Here is a tiny trained network, its code and every weight. The questions are about switching its units off for an input and a class, where a switched-off unit gives its printed mean instead of its output.

import numpy as np


def w(rows, s, z=0):
    codes = np.array(rows[::2]) - 128.0
    scale = np.full(codes.shape[1], s)
    scale[-1] = z or s
    return codes * scale


def f(y):
    return y / 2 * (1 + np.tanh(0.7978845608 * (y + 0.044715 * y**3)))


def log_softmax(a):
    a = a - a.max(-1, keepdims=True)
    return a - np.log(np.exp(a).sum(-1, keepdims=True))


def net(x, mask):
    res = np.array(x, float).reshape(1, 6) / 4 @ E
    y = f(res @ A[0][:, :-1].T + A[0][:, -1])
    res = res + np.where(mask, y, B[0][:, -1]) @ B[0][:, :-1]
    return log_softmax(res[-1] @ U[:, :-1].T + U[:, -1])


A, B = {}, {}
E = w([
[147,156,28,210],'x0',
[111,1,171,232],'x1',
[204,224,202,201],'x2',
[6,202,148,167],'x3',
[129,128,129,127],'x4',
[129,125,129,129],'x5',
],0.0063)
A[0] = w([
[82,84,75,86,87],'N1',
[105,64,154,186,135],'N2',
[79,91,49,67,79],'N3',
[240,81,129,127,101],'N4',
[85,94,101,85,105],'N5',
[106,65,168,240,197],'N6',
[127,111,220,115,116],'N7',
[128,158,32,191,254],'N8',
[116,132,254,31,167],'N9',
[136,139,72,175,238],'N10',
[201,194,209,150,120],'N11',
[105,209,73,82,91],'N12',
[56,62,89,98,88],'N13',
[116,50,150,197,88],'N14',
[16,192,138,165,86],'N15',
[224,93,105,91,85],'N16',
[111,69,173,218,32],'N17',
[106,100,199,80,153],'N18',
[152,135,25,192,200],'N19',
[112,53,160,179,105],'N20',
[243,90,115,89,101],'N21',
[184,167,162,178,152],'N22',
[112,191,80,41,101],'N23',
[220,93,96,108,58],'N24',
[162,197,76,43,63],'N25',
[111,45,147,160,98],'N26',
[74,79,38,75,91],'N27',
[40,174,138,159,131],'N28',
[147,187,71,42,94],'N29',
[100,102,244,69,201],'N30',
[37,172,158,149,118],'N31',
[113,65,164,188,70],'N32',
[167,160,171,151,82],'N33',
[189,182,226,186,180],'N34',
],0.0086,0.0034)
B[0] = w([
[128,170,93,254,167],'N1',
[153,193,144,97,192],'N2',
[160,122,105,220,185],'N3',
[89,96,154,139,184],'N4',
[139,125,88,197,155],'N5',
[140,175,140,80,253],'N6',
[134,138,90,99,155],'N7',
[139,63,73,18,247],'N8',
[158,111,69,89,205],'N9',
[136,109,76,49,205],'N10',
[133,108,85,199,201],'N11',
[128,163,186,108,195],'N12',
[134,152,99,214,181],'N13',
[168,176,192,111,195],'N14',
[85,53,205,127,196],'N15',
[29,68,239,168,170],'N16',
[146,168,159,132,188],'N17',
[159,122,60,99,163],'N18',
[145,99,115,22,228],'N19',
[170,194,174,111,187],'N20',
[29,65,203,139,185],'N21',
[133,109,64,166,186],'N22',
[152,189,163,137,201],'N23',
[81,76,203,136,160],'N24',
[131,189,203,151,199],'N25',
[158,186,154,145,179],'N26',
[129,154,100,203,198],'N27',
[65,62,169,115,184],'N28',
[138,200,186,140,201],'N29',
[152,76,36,48,200],'N30',
[68,57,166,135,178],'N31',
[156,213,179,121,176],'N32',
[138,115,98,221,146],'N33',
[113,93,54,185,230],'N34',
],0.0064,0.006)
U = w([
[52,81,191,155,104],'0',
[187,236,166,134,69],'1',
[149,139,91,128,254],'2',
[156,145,46,244,74],'3',
[167,120,55,57,65],'4',
[139,139,103,125,183],'5',
],0.011,0.0059)

Each question gives the input, the list of numbers given to net, and the class t.
The units are the neurons (one row each of A and B). Each row of codes is followed by its name. A weight is (code - 128) times the scale printed after its matrix; where a second scale follows, it is the last column's (A, B and U).
mask holds one flag per neuron, in row order. A switched-off neuron (its flag False) gives its mean, the last column of its row in B, instead of its output. The means were averaged over made-up inputs and are rounded, as every weight is.
A unit's drop is (log p(t) with every unit on - log p(t) with that unit switched off) / (log p(t) with every unit on - log p(t) with every unit switched off).
The circuit of an input: a set's keep is (log p(t) with only the set's units on - log p(t) with every unit switched off) / (log p(t) with every unit on - log p(t) with every unit switched off). Starting from the 12 units with the biggest drops (on a tie, the unit counted first), units are removed one at a time, each time the one whose removal leaves the highest keep (on an exact tie, the one counted first), for as long as the keep stays at least 0.8.
circuit, biggest first: the units of the circuit, biggest drop first
unit that matters most: the unit with the biggest drop
k most important neurons: the k neurons with the biggest drops, biggest first
drop of u: that unit's drop, to one decimal
input [7,-5,5,2,-4,-2], class 4: circuit, biggest first => (N8 N19)
input [-4,2,-2,3,-3,2], class 4: most important neuron => (N30)
input [-6,7,8,0,0,0], class 3: circuit, biggest first => (N34 N11)
input [-8,6,0,-2,2,-7], class 4: circuit, biggest first => (N30 N9)
input [-8,3,6,0,4,1], class 4: circuit, biggest first => (N30 N9)
input [8,0,-4,6,1,0], class 4: circuit, biggest first => (N8 N19)
input [-8,2,-2,3,-2,-7], class 4: circuit, biggest first => (N30 N9)
input [0,7,7,4,5,1], class 1: circuit, biggest first => (N6 N32)
input [-7,-6,4,7,-3,4], class 0: circuit, biggest first => (N15 N31)
input [5,-7,0,0,6,-4], class 1: 2 most important neurons => (N25 N29)
input [-5,-6,7,6,6,-8], class 5: circuit, biggest first => (N9 N30 N34)
input [4,-5,8,8,-6,0], class 0: circuit, biggest first => (N15 N28)
input [-5,-1,0,-5,-3,5], class 0: 3 most important neurons => (N21 N16 N8)
input [-7,-6,-3,8,2,-8], class 0: circuit, biggest first => (N15)
input [0,-4,6,-8,-8,-4], class 0: 2 most important neurons => (N21 N16)
input [7,-5,4,1,5,-4], class 4: circuit, biggest first => (N8 N19)
input [1,-2,5,4,-4,-4], class 3: 2 most important neurons => (N34 N11)
input [-6,0,3,-8,-8,-7], class 0: circuit, biggest first => (N21 N16)
input [7,5,-2,-6,-3,7], class 4: 2 most important neurons => (N19 N8)
input [-2,6,6,-8,-6,0], class 0: unit that matters most => N21
input [8,8,3,5,2,6], class 1: drop of N14 => 0.2
input [0,4,-3,2,3,-1], class 1: drop of N34 => 0.2
input [2,-8,-6,-2,-5,4], class 1: drop of N31 => 0.0
